Below are the code and all the weights of a small trained network. Each question names an input and a target symbol and asks about switching units off, where a switched-off unit gives its printed mean instead of its output.

import numpy as np


def w(rows, s, z=0):
    codes = np.array(rows[::2]) - 128.0
    scale = np.full(codes.shape[1], s)
    scale[-1] = z or s
    return codes * scale


def f(y):
    return np.maximum(y, 0)


def softmax(a):
    e = np.exp(a - a.max(-1, keepdims=True))
    return e / e.sum(-1, keepdims=True)


def log_softmax(a):
    a = a - a.max(-1, keepdims=True)
    return a - np.log(np.exp(a).sum(-1, keepdims=True))


def net(x, mask):
    ids = ['Φβγζητ'.index(c) for c in x.split()]
    T = len(ids)
    res = E[ids] + P[:T]
    q, k, v = (res @ M[0].T for M in (Q, K, V))
    z = softmax(np.where(np.tri(T) > 0, q @ k.T / 4**0.5, -1e9)) @ v
    res = res + np.where(mask[0], z, O[0][:, -1]) @ O[0][:, :-1]
    y = f(res @ A[0][:, :-1].T + A[0][:, -1])
    res = res + np.where(mask[1:9], y, B[0][:, -1]) @ B[0][:, :-1]
    return log_softmax(res[-1] @ U[:, :-1].T + U[:, -1])


Q, K, V, O, A, B = {}, {}, {}, {}, {}, {}
E = w([
[19,201,140,65,134,168],'Φ',
[196,215,133,22,61,74],'β',
[184,225,158,56,82,158],'γ',
[139,94,196,67,140,219],'ζ',
[212,8,71,125,199,145],'η',
[156,169,145,148,234,51],'τ',
],0.012)
P = w([
[176,114,85,138,63,252],'0',
[102,46,28,53,149,88],'1',
[82,86,242,88,90,98],'2',
[158,180,159,255,201,127],'3',
[99,62,19,38,151,95],'4',
[87,95,249,81,87,92],'5',
[164,121,151,247,195,120],'6',
[113,73,12,25,154,84],'7',
[101,92,246,67,74,93],'8',
],0.0094)
Q[0] = w([
[126,176,150,50,71,86],'H0',
[191,162,51,2,218,249],'H0',
[52,29,151,98,174,169],'H0',
[113,132,25,45,190,143],'H0',
],0.0093)
K[0] = w([
[138,153,148,116,56,139],'H0',
[167,97,110,129,83,250],'H0',
[91,149,129,132,142,177],'H0',
[132,144,10,109,77,205],'H0',
],0.014)
V[0] = w([
[51,227,140,177,165,166],'H0',
[44,84,96,72,177,118],'H0',
[175,164,79,64,126,2],'H0',
[224,111,172,227,150,151],'H0',
],0.0075)
O[0] = w([
[138,67,114,86,138,181,119],'H0',
[136,79,119,252,91,154,71],'H0',
[97,115,192,138,63,102,138],'H0',
[142,243,125,110,145,157,3],'H0',
],0.012,0.0029)
A[0] = w([
[198,126,254,167,106,95,226],'N0',
[185,49,176,128,170,136,132],'N1',
[72,162,150,112,61,207,107],'N2',
[151,47,38,146,114,163,229],'N3',
[82,112,175,67,62,179,48],'N4',
[175,117,71,64,110,130,1],'N5',
[92,112,207,141,119,210,101],'N6',
[64,87,146,117,91,45,79],'N7',
],0.0095,0.0034)
B[0] = w([
[104,120,1,147,101,188,255],'N0',
[62,160,114,47,164,100,196],'N1',
[158,190,155,134,103,158,181],'N2',
[240,158,164,135,86,114,230],'N3',
[123,165,159,113,98,98,223],'N4',
[45,90,124,201,195,118,196],'N5',
[71,196,125,67,133,157,182],'N6',
[136,117,179,229,182,127,230],'N7',
],0.0094,0.0079)
U = w([
[132,57,131,104,95,104,219],'Φ',
[112,144,254,130,141,61,53],'β',
[62,111,119,80,114,103,5],'γ',
[64,119,85,183,148,145,167],'ζ',
[165,224,150,129,96,126,68],'η',
[128,125,169,199,97,93,239],'τ',
],0.0099,0.0028)

Each question gives the input, a string of symbols that net reads in full, and the target symbol t.
The units are the heads (4 rows each of Q, K, V and O) and the neurons (one row each of A and B). Each row of codes is followed by its name. A weight is (code - 128) times the scale printed after its matrix; where a second scale follows, it is the last column's (O, A, B and U).
mask holds one flag per unit, heads first, then neurons. A switched-off unit (its flag False) gives its mean, the last column of its rows in O or B, instead of its output. The means were averaged over made-up inputs and are rounded, as every weight is.
A unit's drop is (log p(t) with every unit on - log p(t) with that unit switched off) / (log p(t) with every unit on - log p(t) with every unit switched off).
The circuit of an input: a set's keep is (log p(t) with only the set's units on - log p(t) with every unit switched off) / (log p(t) with every unit on - log p(t) with every unit switched off). Starting from all 9 units, units are removed one at a time, each time the one whose removal leaves the highest keep (on an exact tie, the one counted first), for as long as the keep stays at least 0.8.
units of the circuit, in order: the units of the circuit, biggest drop first
top k neurons: the k neurons with the biggest drops, biggest first
drop of u: that unit's drop, to one decimal
input γ γ η γ γ η, target γ: top 2 neurons	N1; N3
input Φ Φ β γ η Φ γ, target ζ: top 3 neurons	N0; N3; N4
input τ Φ γ Φ τ, target τ: top 2 neurons	N3; N7
input β ζ β γ τ β Φ γ, target β: units of the circuit, in order	H0; N0
input ζ β ζ Φ Φ τ γ, target ζ: top 4 neurons	N3; N0; N4; N2
input Φ β η β, target ζ: top 2 neurons	N0; N3
input ζ ζ τ β β η Φ β, target ζ: units of the circuit, in order	N5; H0
input Φ Φ Φ β γ Φ η, target η: units of the circuit, in order	H0; N5
input τ γ γ Φ ζ ζ Φ η, target τ: units of the circuit, in order	H0; N3
input τ Φ β ζ, target η: top 3 neurons	N5; N0; N7
input η β Φ Φ Φ γ Φ β ζ, target γ: top 2 neurons	N1; N6
input τ β β τ τ ζ Φ Φ, target τ: top 2 neurons	N7; N3
input τ β Φ τ Φ β γ η, target τ: drop of H0	0.9
input Φ ζ η β γ η γ β, target Φ: drop of N3	0.4
input τ τ Φ γ Φ, target τ: drop of H0	0.6
